Here is a tiny trained network, its code and every weight. The questions are about switching its units off for an input and a target symbol, where a switched-off unit gives its printed mean instead of its output.

import numpy as np


def w(rows, s, z=0):
    codes = np.array(rows[::2]) - 128.0
    scale = np.full(codes.shape[1], s)
    scale[-1] = z or s
    return codes * scale


def norm(h):
    return h / np.sqrt((h * h).mean(-1, keepdims=True) + 1e-5)


def f(y):
    return y / 2 * (1 + np.tanh(0.7978845608 * (y + 0.044715 * y**3)))


def softmax(a):
    e = np.exp(a - a.max(-1, keepdims=True))
    return e / e.sum(-1, keepdims=True)


def log_softmax(a):
    a = a - a.max(-1, keepdims=True)
    return a - np.log(np.exp(a).sum(-1, keepdims=True))


def net(x, mask):
    ids = ['αβγδεζηθλσφψω'.index(c) for c in x.split()]
    T = len(ids)
    res = E[ids] + P[:T]
    r = norm(res)
    for j in range(2):
        rows = slice(2 * j, 2 * j + 2)
        q, k, v = (r @ M[0][rows].T for M in (Q, K, V))
        z = softmax(np.where(np.tri(T) > 0, q @ k.T / 2**0.5, -1e9)) @ v
        o = O[0][rows]
        res = res + np.where(mask[j], z, o[:, -1]) @ o[:, :-1]
    y = f(norm(res) @ A[0][:, :-1].T + A[0][:, -1])
    res = res + np.where(mask[2:26], y, B[0][:, -1]) @ B[0][:, :-1]
    return log_softmax(norm(res)[-1] @ U[:, :-1].T + U[:, -1])


Q, K, V, O, A, B = {}, {}, {}, {}, {}, {}
E = w([
[117,29,221,214],'α',
[253,123,10,154],'β',
[127,109,94,151],'γ',
[66,148,234,166],'δ',
[171,164,91,130],'ε',
[142,129,82,128],'ζ',
[174,205,103,153],'η',
[125,40,191,145],'θ',
[64,208,193,29],'λ',
[17,135,109,130],'σ',
[97,162,115,185],'φ',
[166,198,119,54],'ψ',
[137,217,148,166],'ω',
],0.024)
P = w([
[158,3,232,194],'0',
[154,37,200,176],'1',
[143,49,173,171],'2',
[148,63,141,169],'3',
[144,72,110,169],'4',
[140,81,84,164],'5',
[133,89,58,161],'6',
[121,101,35,151],'7',
[114,109,19,145],'8',
[100,119,2,137],'9',
],0.0091)
Q[0] = w([
[38,164,195,163],'head 1',
[57,174,45,153],'head 1',
[99,116,117,50],'head 2',
[190,177,6,171],'head 2',
],0.019)
K[0] = w([
[151,177,175,231],'head 1',
[53,207,32,109],'head 1',
[120,69,97,46],'head 2',
[55,248,35,114],'head 2',
],0.014)
V[0] = w([
[85,168,75,103],'head 1',
[136,189,159,200],'head 1',
[90,107,67,179],'head 2',
[148,65,80,2],'head 2',
],0.01)
O[0] = w([
[133,67,223,179,102],'head 1',
[156,241,152,187,151],'head 1',
[35,176,174,30,198],'head 2',
[254,121,165,173,2],'head 2',
],0.0089,0.0045)
A[0] = w([
[177,94,92,36,35],'neuron 1',
[211,128,106,238,111],'neuron 2',
[138,89,228,223,106],'neuron 3',
[85,83,123,163,14],'neuron 4',
[104,200,192,198,7],'neuron 5',
[173,56,156,52,149],'neuron 6',
[103,14,209,68,53],'neuron 7',
[115,108,139,194,35],'neuron 8',
[228,191,166,48,151],'neuron 9',
[89,134,171,21,114],'neuron 10',
[207,69,65,54,47],'neuron 11',
[64,67,48,133,55],'neuron 12',
[181,231,117,76,84],'neuron 13',
[214,66,67,63,54],'neuron 14',
[89,133,251,205,14],'neuron 15',
[75,241,105,175,62],'neuron 16',
[55,150,247,93,89],'neuron 17',
[169,66,97,23,10],'neuron 18',
[17,163,107,153,53],'neuron 19',
[137,56,83,115,45],'neuron 20',
[46,156,93,78,114],'neuron 21',
[126,136,45,127,144],'neuron 22',
[159,103,132,200,92],'neuron 23',
[145,236,174,58,50],'neuron 24',
],0.013,0.012)
B[0] = w([
[191,79,126,126,136],'neuron 1',
[75,121,112,134,206],'neuron 2',
[120,141,59,95,151],'neuron 3',
[146,32,97,129,120],'neuron 4',
[169,144,51,50,131],'neuron 5',
[120,205,133,96,165],'neuron 6',
[72,97,189,106,144],'neuron 7',
[123,61,62,137,118],'neuron 8',
[174,191,180,125,195],'neuron 9',
[100,76,196,173,141],'neuron 10',
[141,34,127,86,190],'neuron 11',
[219,139,89,149,169],'neuron 12',
[120,164,122,207,177],'neuron 13',
[136,47,136,72,199],'neuron 14',
[83,107,4,124,137],'neuron 15',
[144,59,69,95,178],'neuron 16',
[199,99,109,236,154],'neuron 17',
[187,109,58,143,131],'neuron 18',
[152,148,147,77,178],'neuron 19',
[92,109,85,171,135],'neuron 20',
[112,108,197,96,202],'neuron 21',
[116,126,97,151,255],'neuron 22',
[127,96,151,140,132],'neuron 23',
[126,29,175,68,131],'neuron 24',
],0.018,0.0081)
U = w([
[148,94,204,179,183],'α',
[95,63,133,166,147],'β',
[111,132,112,135,78],'γ',
[17,68,76,182,25],'δ',
[119,213,67,6,45],'ε',
[119,133,118,127,79],'ζ',
[129,170,110,195,254],'η',
[101,160,65,112,95],'θ',
[160,145,114,140,172],'λ',
[40,144,149,90,184],'σ',
[121,136,124,133,80],'φ',
[207,68,102,108,119],'ψ',
[197,181,158,96,138],'ω',
],0.018,0.0086)

Each question gives the input, a string of symbols that net reads in full, and the target symbol t.
The units are the heads (2 rows each of Q, K, V and O) and the neurons (one row each of A and B). Each row of codes is followed by its name. A weight is (code - 128) times the scale printed after its matrix; where a second scale follows, it is the last column's (O, A, B and U).
mask holds one flag per unit, heads first, then neurons. A switched-off unit (its flag False) gives its mean, the last column of its rows in O or B, instead of its output. The means were averaged over made-up inputs and are rounded, as every weight is.
A unit's drop is (log p(t) with every unit on - log p(t) with that unit switched off) / (log p(t) with every unit on - log p(t) with every unit switched off).
The circuit of an input: a set's keep is (log p(t) with only the set's units on - log p(t) with every unit switched off) / (log p(t) with every unit on - log p(t) with every unit switched off). Starting from the 12 units with the biggest drops (on a tie, the unit counted first), units are removed one at a time, each time the one whose removal leaves the highest keep (on an exact tie, the one counted first), for as long as the keep stays at least 0.8.
units of the circuit, in order: the units of the circuit, biggest drop first
most important unit: the unit with the biggest drop
k most important neurons: the k neurons with the biggest drops, biggest first
which heads matter: for each layer, one digit per head in row order, 1 if its drop is at least 0.15 and else 0, layers parted by /
input ε ε ζ ε θ, target σ: which heads matter -> 00
input θ β ε β ε σ ε, target α: units of the circuit, in order -> (head 2; head 1; neuron 10)
input λ ε ζ, target δ: most important unit -> head 2
input γ ω ε ζ β θ ε ω ζ, target ε: units of the circuit, in order -> (head 2; neuron 12; neuron 11; neuron 21)
input ζ γ λ α ε, target δ: which heads matter -> 10
input α β ε α ζ ε α ε ε ε, target η: units of the circuit, in order -> (head 2; neuron 13)
input ε ε α ε ω ζ ε, target ε: units of the circuit, in order -> (head 2; neuron 12; neuron 21; neuron 11)
input σ ε ε ε ω, target ε: units of the circuit, in order -> (head 2; neuron 19)
input ε ζ α ε β ε ζ ε ψ, target ω: units of the circuit, in order -> (head 2; neuron 9)
input α ζ ε θ φ ω σ, target ε: which heads matter -> 11
input ζ ζ ε σ, target α: which heads matter -> 00
input ω ε β ε ψ, target ω: which heads matter -> 01
input ω ζ ε ε ε β ε ζ, target ψ: units of the circuit, in order -> (head 1; neuron 12)
input γ ζ ζ γ, target ψ: 3 most important neurons -> (neuron 12; neuron 9; neuron 10)
input ψ ε ε ε ζ ζ φ β ε, target σ: most important unit -> head 2
input ζ ε β ζ ζ ε λ ε, target δ: units of the circuit, in order -> (neuron 2; head 1; head 2)
input ε ψ ζ β ε ζ ψ α ε, target β: units of the circuit, in order -> (head 1; neuron 2; head 2; neuron 3)
input ε γ ε φ γ ε, target σ: units of the circuit, in order -> (head 2; neuron 21)
input ζ ζ ζ ε ε ε ψ ε, target β: 2 most important neurons -> (neuron 2; neuron 12)
input ζ γ ε β ε ε ε β σ, target α: which heads matter -> 10
input α ε ζ φ, target σ: units of the circuit, in order -> (head 2)
input β β β θ β σ ζ, target α: 3 most important neurons -> (neuron 10; neuron 12; neuron 2)
input β ε ε ω ε ζ, target ε: 3 most important neurons -> (neuron 17; neuron 12; neuron 11)
